Here is a tiny trained network, its code and every weight. The questions are about switching its units off for an input and a target symbol, where a switched-off unit gives its printed mean instead of its output.

import numpy as np


def w(rows, s, z=0):
    codes = np.array(rows[::2]) - 128.0
    scale = np.full(codes.shape[1], s)
    scale[-1] = z or s
    return codes * scale


def f(y):
    return np.maximum(y, 0)


def softmax(a):
    e = np.exp(a - a.max(-1, keepdims=True))
    return e / e.sum(-1, keepdims=True)


def log_softmax(a):
    a = a - a.max(-1, keepdims=True)
    return a - np.log(np.exp(a).sum(-1, keepdims=True))


def net(x, mask):
    ids = ['ΘΞΦΩαβγδεζηλπστψ'.index(c) for c in x.split()]
    T = len(ids)
    res = E[ids] + P[:T]
    u = 0
    for l in range(3):
        r = res
        for j in range(2):
            rows = slice(2 * j, 2 * j + 2)
            q, k, v = (r @ M[l][rows].T for M in (Q, K, V))
            z = softmax(np.where(np.tri(T) > 0, q @ k.T / 2**0.5, -1e9)) @ v
            o = O[l][rows]
            res = res + np.where(mask[u + j], z, o[:, -1]) @ o[:, :-1]
        u += 2
        y = f(res @ A[l][:, :-1].T + A[l][:, -1])
        res = res + np.where(mask[u : u + 4], y, B[l][:, -1]) @ B[l][:, :-1]
        u += 4
    return log_softmax(res[-1] @ U[:, :-1].T + U[:, -1])


Q, K, V, O, A, B = {}, {}, {}, {}, {}, {}
E = w([
[152,93,171,168,72,191,141,177,171,124,90],'Θ',
[211,92,145,109,104,84,150,132,71,87,159],'Ξ',
[167,164,143,112,151,74,169,137,194,132,121],'Φ',
[107,64,72,186,140,83,117,159,162,107,130],'Ω',
[161,118,127,125,212,143,120,209,117,99,158],'α',
[100,113,128,67,173,5,60,110,111,70,172],'β',
[79,148,78,123,106,175,167,83,132,134,138],'γ',
[140,121,161,131,167,104,93,150,144,215,114],'δ',
[161,127,55,128,175,132,79,98,102,182,180],'ε',
[188,158,114,186,98,31,88,110,123,128,151],'ζ',
[146,67,97,103,170,154,119,69,144,91,83],'η',
[96,191,143,146,95,139,111,214,138,165,165],'λ',
[94,112,124,182,94,177,71,149,56,107,103],'π',
[69,106,173,117,79,101,82,42,145,125,72],'σ',
[163,215,212,112,123,131,116,138,67,113,142],'τ',
[98,177,152,215,190,73,168,154,79,85,73],'ψ',
],0.02)
P = w([
[126,117,152,110,135,149,140,128,150,143,123],'0',
[149,140,118,105,116,134,130,166,144,112,78],'1',
[108,111,156,148,144,145,159,106,144,152,175],'2',
[154,150,96,91,107,118,117,188,142,120,49],'3',
[85,103,165,162,148,152,165,94,136,157,215],'4',
[159,160,65,76,90,111,113,205,140,120,22],'5',
[71,94,173,191,150,156,171,74,128,163,251],'6',
[175,150,57,47,73,105,106,202,134,131,17],'7',
],0.017)
Q[0] = w([
[154,165,30,54,80,96,101,182,111,124,8],'L0H1',
[153,118,126,120,105,136,112,137,127,113,144],'L0H1',
[125,124,162,113,165,148,171,67,109,134,157],'L0H2',
[148,149,31,42,92,90,120,177,92,138,2],'L0H2',
],0.0099)
K[0] = w([
[84,82,225,194,168,144,169,85,141,144,248],'L0H1',
[113,120,133,143,152,125,143,120,113,153,98],'L0H1',
[133,142,117,112,101,142,88,171,175,128,94],'L0H2',
[94,83,221,180,152,143,159,91,137,147,229],'L0H2',
],0.011)
V[0] = w([
[206,70,190,100,128,181,167,138,84,158,112],'L0H1',
[97,104,157,109,182,132,94,63,69,131,77],'L0H1',
[144,131,171,152,48,87,136,79,170,227,105],'L0H2',
[78,142,185,123,148,92,254,136,167,94,87],'L0H2',
],0.0072)
O[0] = w([
[102,141,41,192,54,79,73,135,130,146,208,174],'L0H1',
[57,212,114,189,215,117,121,114,34,196,79,36],'L0H1',
[109,131,110,166,98,62,254,129,141,180,100,201],'L0H2',
[46,86,72,77,156,120,155,179,48,42,198,246],'L0H2',
],0.0063,0.0011)
A[0] = w([
[191,168,122,174,195,84,162,166,149,120,150,49],'L0N1',
[140,189,184,97,184,6,102,98,162,87,154,9],'L0N2',
[253,109,95,140,166,119,134,131,102,148,159,110],'L0N3',
[217,162,60,162,201,196,171,194,147,161,179,3],'L0N4',
],0.0058,0.0024)
B[0] = w([
[118,100,111,113,63,82,100,86,166,128,154,229],'L0N1',
[161,101,138,66,119,180,151,97,67,159,95,214],'L0N2',
[79,154,100,101,144,125,108,122,176,77,153,252],'L0N3',
[2,161,194,113,113,96,128,105,162,98,112,212],'L0N4',
],0.01,0.0029)
Q[1] = w([
[132,131,138,182,183,113,168,102,76,208,173],'L1H1',
[144,167,44,86,73,63,88,200,142,110,3],'L1H1',
[227,161,104,153,192,155,123,138,142,105,134],'L1H2',
[134,140,176,167,156,103,123,99,114,133,112],'L1H2',
],0.0059)
K[1] = w([
[123,152,95,66,61,121,117,99,191,91,69],'L1H1',
[121,66,225,184,173,157,179,28,133,154,255],'L1H1',
[195,176,130,143,182,165,82,141,181,64,166],'L1H2',
[136,155,136,129,173,124,146,153,100,188,145],'L1H2',
],0.0057)
V[1] = w([
[244,171,120,229,215,139,155,171,107,125,184],'L1H1',
[128,131,242,203,116,6,69,152,86,35,92],'L1H1',
[5,34,200,87,49,90,56,141,109,175,138],'L1H2',
[206,254,46,134,242,118,215,231,102,215,119],'L1H2',
],0.0029)
O[1] = w([
[49,105,87,32,96,79,103,116,172,173,141,19],'L1H1',
[49,96,142,142,132,69,127,122,51,137,91,155],'L1H1',
[197,192,144,253,220,80,111,152,154,26,226,229],'L1H2',
[162,55,128,71,87,112,112,160,94,213,192,4],'L1H2',
],0.0054,0.0028)
A[1] = w([
[147,80,83,218,87,143,156,95,3,154,77,41],'L1N1',
[140,137,83,105,67,212,169,58,95,128,125,65],'L1N2',
[245,196,99,114,185,90,136,34,186,168,132,3],'L1N3',
[251,181,177,85,84,217,122,154,66,218,166,65],'L1N4',
],0.0047,0.0048)
B[1] = w([
[255,96,190,172,67,122,35,47,215,32,138,235],'L1N1',
[13,161,112,193,131,189,124,182,88,127,179,202],'L1N2',
[40,42,149,56,106,55,111,79,61,98,84,244],'L1N3',
[1,87,166,64,97,117,85,51,169,100,100,229],'L1N4',
],0.0057,0.0011)
Q[2] = w([
[127,190,51,69,60,99,92,219,119,84,1],'L2H1',
[103,94,146,147,131,93,139,93,130,125,165],'L2H1',
[141,102,76,136,145,121,121,149,137,128,125],'L2H2',
[101,63,210,191,157,155,156,33,132,163,238],'L2H2',
],0.0096)
K[2] = w([
[128,52,239,187,164,154,163,57,120,168,255],'L2H1',
[149,131,122,109,115,149,128,181,95,177,83],'L2H1',
[116,124,187,112,106,121,121,138,129,128,133],'L2H2',
[140,196,45,76,96,107,104,199,130,96,9],'L2H2',
],0.009)
V[2] = w([
[123,95,45,183,75,183,129,122,121,62,30],'L2H1',
[181,167,222,136,79,48,89,253,87,95,110],'L2H1',
[89,57,141,187,166,150,113,181,178,165,125],'L2H2',
[45,181,206,140,40,225,143,141,96,153,167],'L2H2',
],0.0055)
O[2] = w([
[142,159,27,89,213,75,103,223,185,96,41,253],'L2H1',
[179,94,142,131,29,133,112,184,80,183,20,233],'L2H1',
[149,2,76,248,178,237,157,53,122,167,116,240],'L2H2',
[98,100,242,177,175,114,126,165,144,165,194,10],'L2H2',
],0.007,0.0005)
A[2] = w([
[136,35,167,151,122,1,84,44,96,44,114,53],'L2N1',
[100,44,116,54,166,91,107,130,28,140,101,15],'L2N2',
[155,243,70,78,182,240,153,182,171,135,106,106],'L2N3',
[137,183,102,87,184,176,83,169,127,122,95,253],'L2N4',
],0.0056,0.0036)
B[2] = w([
[78,220,56,102,152,253,152,222,144,172,104,253],'L2N1',
[35,140,143,195,102,184,160,119,194,213,106,158],'L2N2',
[37,5,217,157,50,66,141,116,113,167,139,202],'L2N3',
[168,72,171,118,77,82,58,91,33,143,128,233],'L2N4',
],0.0079,0.0055)
U = w([
[173,79,200,135,102,163,154,193,181,140,111,74],'Θ',
[171,144,99,66,108,134,180,163,95,77,181,231],'Ξ',
[158,129,145,54,88,46,199,112,188,155,83,122],'Φ',
[136,81,63,167,134,110,108,191,204,146,130,110],'Ω',
[96,125,186,111,178,108,98,166,176,55,161,118],'α',
[95,124,112,68,176,149,118,196,56,182,103,72],'β',
[112,116,121,190,69,112,194,64,100,179,176,135],'γ',
[212,115,156,149,163,70,56,140,137,255,98,176],'δ',
[121,132,87,138,136,37,59,37,110,154,169,150],'ε',
[171,214,58,113,66,87,66,150,148,166,150,145],'ζ',
[159,36,104,94,161,133,126,82,130,104,74,151],'η',
[103,164,191,149,75,103,103,204,142,197,178,3],'λ',
[177,135,143,176,130,195,34,147,100,105,156,128],'π',
[85,200,149,157,137,138,100,71,216,111,83,122],'σ',
[170,170,210,87,118,114,123,99,51,137,127,118],'τ',
[132,189,144,196,180,71,195,140,66,133,85,176],'ψ',
],0.008,0.0055)

Each question gives the input, a string of symbols that net reads in full, and the target symbol t.
The units are the heads (2 rows each of Q, K, V and O) and the neurons (one row each of A and B). Each row of codes is followed by its name. A weight is (code - 128) times the scale printed after its matrix; where a second scale follows, it is the last column's (O, A, B and U).
mask holds one flag per unit, layer by layer, with each layer's heads first. A switched-off unit (its flag False) gives its mean, the last column of its rows in O or B, instead of its output. The means were averaged over made-up inputs and are rounded, as every weight is.
A unit's drop is (log p(t) with every unit on - log p(t) with that unit switched off) / (log p(t) with every unit on - log p(t) with every unit switched off).
The circuit of an input: a set's keep is (log p(t) with only the set's units on - log p(t) with every unit switched off) / (log p(t) with every unit on - log p(t) with every unit switched off). Starting from the 12 units with the biggest drops (on a tie, the unit counted first), units are removed one at a time, each time the one whose removal leaves the highest keep (on an exact tie, the one counted first), for as long as the keep stays at least 0.8.
circuit, biggest first: the units of the circuit, biggest drop first
top k neurons: the k neurons with the biggest drops, biggest first
which heads matter: for each layer, one digit per head in row order, 1 if its drop is at least 0.15 and else 0, layers parted by /
input τ ζ Ω β Ω π, target η: which heads matter	10 / 00 / 01
input Θ γ σ Ξ δ π, target γ: which heads matter	01 / 00 / 11
input σ δ τ α, target λ: circuit, biggest first	[L2H1, L2H2]
input ψ δ Ξ σ β, target β: top 2 neurons	[L2N1, L0N2]
input σ ζ Ω Θ Ξ λ, target λ: circuit, biggest first	[L2N3]
input ε λ Ξ, target Θ: which heads matter	10 / 00 / 11
input τ ε Φ, target σ: top 2 neurons	[L2N1, L0N4]
input α α Ω, target π: which heads matter	01 / 00 / 00
input π Ξ λ ψ, target Θ: circuit, biggest first	[L0H1, L2H2, L2H1]
input λ α Ξ δ ζ γ Ω, target α: circuit, biggest first	[L2H1, L2H2]
input β η γ δ λ δ ζ β, target Φ: which heads matter	11 / 00 / 00
input Ω δ ζ Ω τ γ, target λ: which heads matter	00 / 00 / 01
input γ σ ψ Ω π ε, target δ: which heads matter	01 / 00 / 01
input τ Φ γ ψ γ π β, target δ: circuit, biggest first	[L2H1, L0H2]
input ψ γ α σ, target π: circuit, biggest first	[L0H2, L0N4, L2H2, L2H1]
input α σ Φ, target ψ: circuit, biggest first	[L0H1]
input γ Ξ τ τ Φ, target Φ: which heads matter	00 / 00 / 11
input σ α β π, target τ: which heads matter	10 / 00 / 01
input η Ξ ε, target ζ: which heads matter	10 / 00 / 11
input σ σ π ε π σ Ω ε, target η: circuit, biggest first	[L2H2, L0H1]
input Ω λ δ, target Θ: circuit, biggest first	[L0H1, L2H1]
input Ξ Ω γ λ γ δ, target α: circuit, biggest first	[L2H1]
input π ε τ ε ε α, target σ: circuit, biggest first	[L0H2, L0N4]
input τ Φ Ω α, target η: circuit, biggest first	[L2H2, L0H1]
input γ σ Φ α σ β, target ψ: circuit, biggest first	[L0H2, L0H1]
input γ λ Ω α ε, target π: which heads matter	01 / 00 / 10
